(in the rows, 128 means zero)
Each row is followed by its class number.
[139 113 125 134 132 127 131 133 142 130 110 135 132 104 102 128 126 140
 132 134 126 122 136 124 131 139 121 127 119 137 127 134 140 151 130 133
 130 134 142 120 126]	4
[120 118  94 144  97 159 141 180 170 106  87 132 142  86  87 143 154 151
 124 146 123  84 101 145 117 126  95  99  69 148  74 117  77 153 134 121
 149 194 111 120 129]	4
[138 103 119 128 141 146 129 109 130 128 132 125 129 107  97 121 116 135
 136 140 121 127 141 118 137 149 130 135 120 150 118 127 136 149 123 133
 128 145 134 118 131]	2
[112  87  72 142 151 142 129 116 124  99 153 105 133 124  96 101 162 165
 139 134 108  81 155 150 157 137 147 111  92 108  56 119  79 136 131  87
 131 134 100 158  98]	1
[172  83 127 113 102  95 106 184 109 226 129 145  87  57 177 103 165  75
 172 106 120 162  74 144 139 123 181 144 107 140 116  98  64 164 147  93
 129 164  72  69 116]	2
[137 146 159 116 115 113 154 112 102 178 119 131 149 122 173 127 126 127
 140 154 123  88 117 134 122 126 111 141 115 133  77 126 131 119 103 144
 117 109 134 150 120]	5
[154 109 110 129 145 145 127 124 136 131 129 122 130  92  96 127 115 138
 137 135 114 135 136 113 135 148 126 132 132 142 121 124 136 152 130 139
 119 148 142 112 145]	2
[130 123 109 133 136 123 136 112 147 127 120 131 132 129  92 131 129 137
 128 141 111 121 128 130 137 152 126 129 130 146 126 116 131 161 157 146
 139 135 145 120 116]	3
[149 110 105 127 158 119 125 129 137 126 125 121 133 114 107 121 125 127
 134 126 116 126 135 119 142 133 145 132 134 133 114 132 150 150 136 134
 122 131 134 107 129]	1
[128 141 128 127 118 115 116 114 100 115 163 144 138  99 156 127 126 103
 110 146  88 153 133 136 121  91 112 123 100 144 135 134 126 115 133 135
 141 125 118 108 110]	4
[149 157 189 135  97  73 162 131 166 162  70 124 152  97  59 140 142 146
  69  62 170 105 139 139 107  94 137 104 172 172 135 144 116 104 133 108
  84 150 147  68 182]	2
[ 87 111 145 119 137 179 156 107 144 130 134  91  87  94 103 101 147 163
 134 135 145 155 118 131 153 203 120 125 105 131  47 118  82 146  89 138
  80 126 105 138  81]	2
[121 136 171 129 123 133 132  62 122 186 118 131 109 113 140 107 127 133
 165 125 109 116 142 136 152 147 131 144 146 118 144 139 121 147 118 119
 111 137 118 167 146]	0
[142 118 110 122 137 128 131 141 135 134 111 120 131  92 100 130 120 125
 142 134  98 130 124 119 136 136 146 140 137 130 115 119 147 158 137 134
 124 141 140 121 139]	1
[137 130 146 126 133  81 104  90  93 136 153 123 127  77 136 110 142  83
 119 113 105 124 131 119 149 120 141 120 112 100 107 145 102  97  94 122
 139 109 116 117 113]	0
[137 115 150 118 115  77 140  97  97 132 102 154 134  88 153 139 120 125
 132  93 164 110 139 125 135 147 129 130 108 129 117 143 127 117 117 116
 103  83 140 149 114]	0
[ 63 142  97 112 183 171 125  95 138  93  84 106 154  95 117 138 156 157
  89 151 115 164 119  97 137 161  90 118 163 120  68 115  90 130  85 132
  83 166 103 172 128]	7
[168 172 148 122 131 152 135 146 140 252 171 104 142 156 121 126 173 119
  99 136 158  93 143 180 107 165 163 192 152 148 101 126 133  78 135  70
 131  96 137  83  99]	7
[149 124 123 113 135 120 133 117 152 122 121 126 110 115  99 117 118 135
 140 152 118 120 126 117 127 145 132 126 128 151 118 125 137 156 125 149
 123 139 128 122 127]	5
[100 111 176 134  79 155 140 135 103  95 134 164 130  73 140 116  98 115
 117 135  87 135 125 142 128 169 118 157 138 219  81 115 127 143 161 114
 158 163 134 191  93]	6
[ 63 134 111 148  95 127 102 137 106 138 127  61 100 173  53 102  77 194
 154  98 154  51 118 136  93 125 164 131 116 105  87 121 187 144 180 115
 167 101 163 143  65]	7
[115 108  87  96 155 106 153 176 101  36 125  60 129  45  84 159  71 156
  80 124 219 153 112  93 186 166  95 157 107 146 101 159 120 107  80 179
 120  51 170 119 107]	2
[101  97  39 131 128 180 131 147 128 131 115  95  93  59 106  79 140 125
 153 148 147 109  96 141 152 183 131 127 109 145  51 121  79 122  67 136
 102 176 124 132  71]	2
[152 115 113 130 154 137 123 109 136 130 122 125 123 101  96 131 123 135
 136 133 110 125 140 112 136 148 127 134 125 141 125 125 133 147 121 134
 118 146 146 113 126]	2
[109  79  64 125 147 141 108  38 141  20 114 132 126  73 119 125 110 122
 128  94 143  70 107 133 132 154 123 140  42 172 101 161 140  99 159 131
 174 244 150 121 107]	4
[125  99  96 127  97 164 152  41 123 110 172  67  90 118 126  86  86 149
 119 190 137 125 126 166 130 115 144  94 102  97 144 100 158  85 180 143
 138 151 112 124  72]	3
[ 76 134 127 105 164 131 124 122 149  82 126 120 133 107 143 102 129 110
 124 134 118 125  73 144 134 150 110 153 134 164 100 113 107 112 155 161
  98 175 114 156  70]	0
[126 126  71 112 131 152 135 102 146 127 133  95 110 105 128  94 156 164
 155 127 116  79 113 158 150 131 159 145 122  87 117 127  91 102 149 107
 120 198 122 163 135]	3
[140 116 119 118 142 133 133 118 151 135 116 120 129 106 103 118 116 135
 131 142 110 117 137 124 137 146 126 137 141 135 122 120 135 148 132 131
 134 150 148 128 129]	7
[179 110 163 136 119 108 121 133  94  54 166 127 123 104 128 107 126 114
 130 122  75 131 180 123 151  97 147  95 121 151 117 126 129 109 140 100
 142 137 135 151 115]	2
[156 106 130 123 143 115 128 128 150 128 121 129 121 100 101 126 119 136
 129 150 119 113 137 114 130 149 125 121 125 156 120 121 143 140 128 139
 135 139 134 117 115]	5
[139 112 106 138 130 130 130 138 141 124 110 133 134 128  99 126 130 136
 140 139 109 127 131 135 136 129 130 125 128 151 115 133 143 151 128 133
 143 135 146 108 122]	4
[150 138 116 128  85  90 132 134  89 112 157 127 132  77 145  85 117 146
 141 117 105 129 145 129 139 101 175 118 121 110 109 146 103 117 141  89
 135 157 125 133 134]	1
[ 76 183 103 127 126 169 125 114 161 167 154 110  84 111 102 123 145 152
 151 180 116 140 115 157  93 174 101 134 120 137 177 110 125 132 160 153
  86 152 117 144  89]	3
[153 118  98 126 147 125 130 130 145 137 123 129 128 105 101 132 106 135
 128 131 117 130 141 128 135 143 133 144 134 139 131 132 148 147 142 132
 116 131 146 108 141]	1
[131 132 142 133  59 133 150 191 126 164  83 124  98 144  60 135 122 112
 160 110 163 179 139 194 112 186 132 201 141 174 116 174 179 108 154  93
 143  85 173 107 127]	1
[146 137 158 143  88 113 130 111 114 136 143 150 117  99 142 108 171 122
 151 131 115 108 141 155 128 128 118 114 104 101 148 132 108 112 132 104
 178 137 130 166 102]	4
[122 159 168 100  90 118 136  21  93 163 124 160 122 161 120 120 135  96
 106 120 145 123 160 148  91 109 157 190 120 104 174 165 176 100 126 107
 138  99 124 160 163]	3
[149 166 118 131  58 119 145 139 105 112 132 178 145  72 140 123 126 150
 126 114  95 129 138 134  87 106 109 133  84 106 130 137 106 158 151 116
 150 151 143 158 161]	4
[155 166 101 112 116 109 108  94  77 120 174 135 140 116 173  88 155 117
 162 129  96 122 135 136 140 103 151 134 133 115 113 143 115 114 149 111
 138 133 107 136 115]	0
[ 95 116 171  89 126  80 147  53  95  98  82 117  84  41  86 106 110 123
 100 123 170 136 144  84 148 155 155 168 141 154 191 130 167 176 129 153
  99 100 136 175  74]	3
[128 167 205  99 182 106 143 128 145 232 172  90 102  94 113 162 225 160
 105 150  99 117  98 118 112 131 179 198 123 111 118 101 123 141 100 113
 140  94  86 151  76]	7
[136 171 181 153 110 135 189 181 141 169 183  11  44 111 120 170 110 239
  83 136 157 151 120 144 151 119 169 126  91 112 171 144  74  93  85  90
 108 109 119 114 103]	6
[105 103 100 162 150 132 158 128 116 100 173 124 106 127 131 166 199 178
 133 137 136 153 114 136 114 120 134 140  97 192 117 139 110 172 128 133
 112  75  74 148  39]	6
[141 147 138 128 110 169 150  86 126 172 195 125 126 146 161 152  95 178
 134 145 133 117 135 146 146 102 152 150 136 110 149 149 142 128 100 131
 159  92 120 182 216]	4
[122 169 158 129  79 169 149  76  96 144 140 119 131 118 134 148 155 163
 122 133 146 122 144 122 123 111 148 121 112 118 116 145 130 147 100 104
 145 109  96 161 172]	4
[117 125 153 117 102 131 176 113 133 167 119 147 111 113 151  78 157 170
  98 110 171 120 143 155 100  90 118 138 114 106 148 149 160 109  94 131
 129 141 100 173 144]	4
[148 112 136  93 139  69 137 155  44 138 197  38 113 126 212 110 128 121
 128  73 207  92 101 135 193  93 222  99 141 121 101 120 121 102 117 111
 124  61  91 146 162]	6
[163 143 131 129 135 124 144  73 149 123 180 183 115 141 158 138 124 155
 115 143 111 102 168 124 116 104 117 115 117 155 162 137 127 138  91 143
 134 101 115 167 142]	5
[172 155 188 127  89 136 141  40  80  89 109 123 130 106 110 122 122  70
 133 149 153 108 145 118 107 131 160 154 130 149 125 150 150 123 125 112
  93 147 137 178 133]	2
[149  84 156 148  69 148 118 131 151 157  72  93  76 175  77 123  97  98
 161 129 135  82  78 173  81 108 229 138 128 121 160  90 122 147 209  50
 110 203 111 130 117]	6
[131 161 145 126  96 138 141 101 109 157 142 131 113 131 141 115 112 166
 110 106 126 107 133 151 129  70 145 185 137 133 113 166 130 136 126 119
 130 113 118 160 156]	4
[124 183  63 117 117 175 119 105 105 119 132 128 122  97 145 105 141 195
 130 132  75 158 140 138 137 146  96 183 152 111 124 155  93 110 150  94
 144 184 143 132 101]	6
[153 150 175 117 105  98 119 109 107  94 161 128 127  89 131  78 119 106
 114 129 137 122 157 145 145 135 103 107 138 140 122 141 135  91 163 127
 155 144 114 159 134]	0
[165 139  68  58  86 169 141  97 162 171 131 170 104 114 147  99 118 174
 128 106 147 148 137 187 126 168  62 153  92  31  86 129 100 104 159 119
 152 109 110 118 204]	0
[119 133 114 120  73 199 118 141 100 182 157 138 117 112 201 123  65 201
 112 140 149 128 111  97 144 105 130 135 161  98 118 106 127 150 111 127
 199 100  92 165 141]	5
[103 124 149 146 109 110 133 114  80 179 146 130 125 109 142 155 112 191
 104 121 105 114 141 124 130  72 154 168  81 112 106 164 114 125  82  89
 157  95 111 158 138]	4
[ 88 126 102 113 105 166 157 195 158 124 128 139 107 138 141 125 168 179
 170 164 169 149 117 132 157 189 104  91 133 141  97 105  90 160  74 136
 160  79 109 166  75]	7
[ 98 116 198 145 112  98 119 106 136 181 139 106 115 121  96 120 133 127
 142 125 164  79  95 129 122 126 159 135 153 122 121 137 111 130 122 130
 134 104  99 166 125]	5
[111 146 156 139 109  86 163  76 109 147 106 146 117 131 135 115 119 160
  99 118 167 138 133 153 108 102 153 140 141 179 135 158 140 129 114 118
 102 149 111 176 152]	4
[140 122 171 146 114 119 134  90 119  99 146 139 113 130 114 130 147 127
 131 127  84 122 166 105 139  92 161 115 141 141 134 139 137 152  88 113
 163  99 128 163 101]	7
[152 158 152 127 187 111 132 114 100 250 199  85 131 183 171 141  89 154
 140 157 146 103 106 131 113 191 129 180  84  70 113  99 167 162 147 156
 165  78 162 144 118]	7
[ 73  83 122 140 156 102 106 142 115 113 148 141 188 101 124 179 168 122
 124 121 110 170  86 121 132  48 101 123 164 187  96 125  82 168 168 161
  94  77  46 115 149]	2
[132 115 121 127 146 134 128 125 152 136 126 120 124 108 107 117 123 131
 131 132 103 124 131 126 137 151 129 135 150 148 117 114 136 150 135 133
 136 146 148 128 110]	7
[149 125 148 136  96 110 125  92 117 102 161 166 135  79 130 101 108 138
 147 133 106 113 166 140 113 139 113 130 101 122 139 134 119 145 203 107
 128 146 128 160 118]	1
[132 163 133 121  83  90 161 211  88 148  51 126 112 192 131 123 133 193
 102 136 172  44 117 103 133  81 163 134  74 141  57 135 117 146  29  93
 214 115 125 147  68]	5
[161 124 102 103  94 225 172  90 152 116 164 138  83  80 172 121 136 197
 146 166 189  98 148 175 189 188  63 120 114 184  99 103  79 144 144 131
 156 140  86 200 127]	2
[145 112 119 123 112 109 137 112 107 111 154 142 137 123 139  97 154 106
 129 133 132 103 148 136 121 130 150 104  89 146 103 124  95 139 116 104
 135 137  98 145 131]	5
[189  83 108  98 168 130 157  87 158 147 111  44 146  90  98 148  63 124
 127 198 119 119  92 133 174  79 189 153 164  67 151 121  80  90 111 125
  29 156 133 105 205]	2
[133 111 136 141  95 102 130 101 116  99 140 138 134  95 114 126 117 109
 108 103 107 130 133 124 147 113 160 133 130 121 139 143 103 117 134 115
 158 128 147 127 126]	3
[ 92 127  63 114 132 195 156  88 177 143 176 137 125  97 123  88 174 130
 155 135 100  98 135 172 114 145 135 149 154 178 138 115 117 142 123 144
  76 138 127 144  92]	7
[110 112  69 141 118 180 140 157 130  85 140 160 150 124 123 118 120 157
 113 147 152 148 148 161 153 144  75 162 143 203  97 154 113 151 149 127
 172 149  95 182 160]	1
[ 82 115  46 147 101 144 113 142 162 159 113 168 138 180  87 171 125 133
  59  65  74  84  54 140  90  76 198 141  77 112  45  98  79 141  85 104
 236 169 122 100 166]	3
[158 127 177 122 121 175 141 163 210 136 197 122 108 173  93 142 127 185
 162 149 179  55 174 147 150 178 130  81 109 180 144 121 162 126 151 121
 148  70 115 107 116]	0
[136  95  94 121 107 145 147 122 115  59 135 174 117 109 161 109 147 151
 165 173 120 182 127 116 129 168 118 136  99 137  90 132  84 165 118 126
 126 118  99 172  59]	5
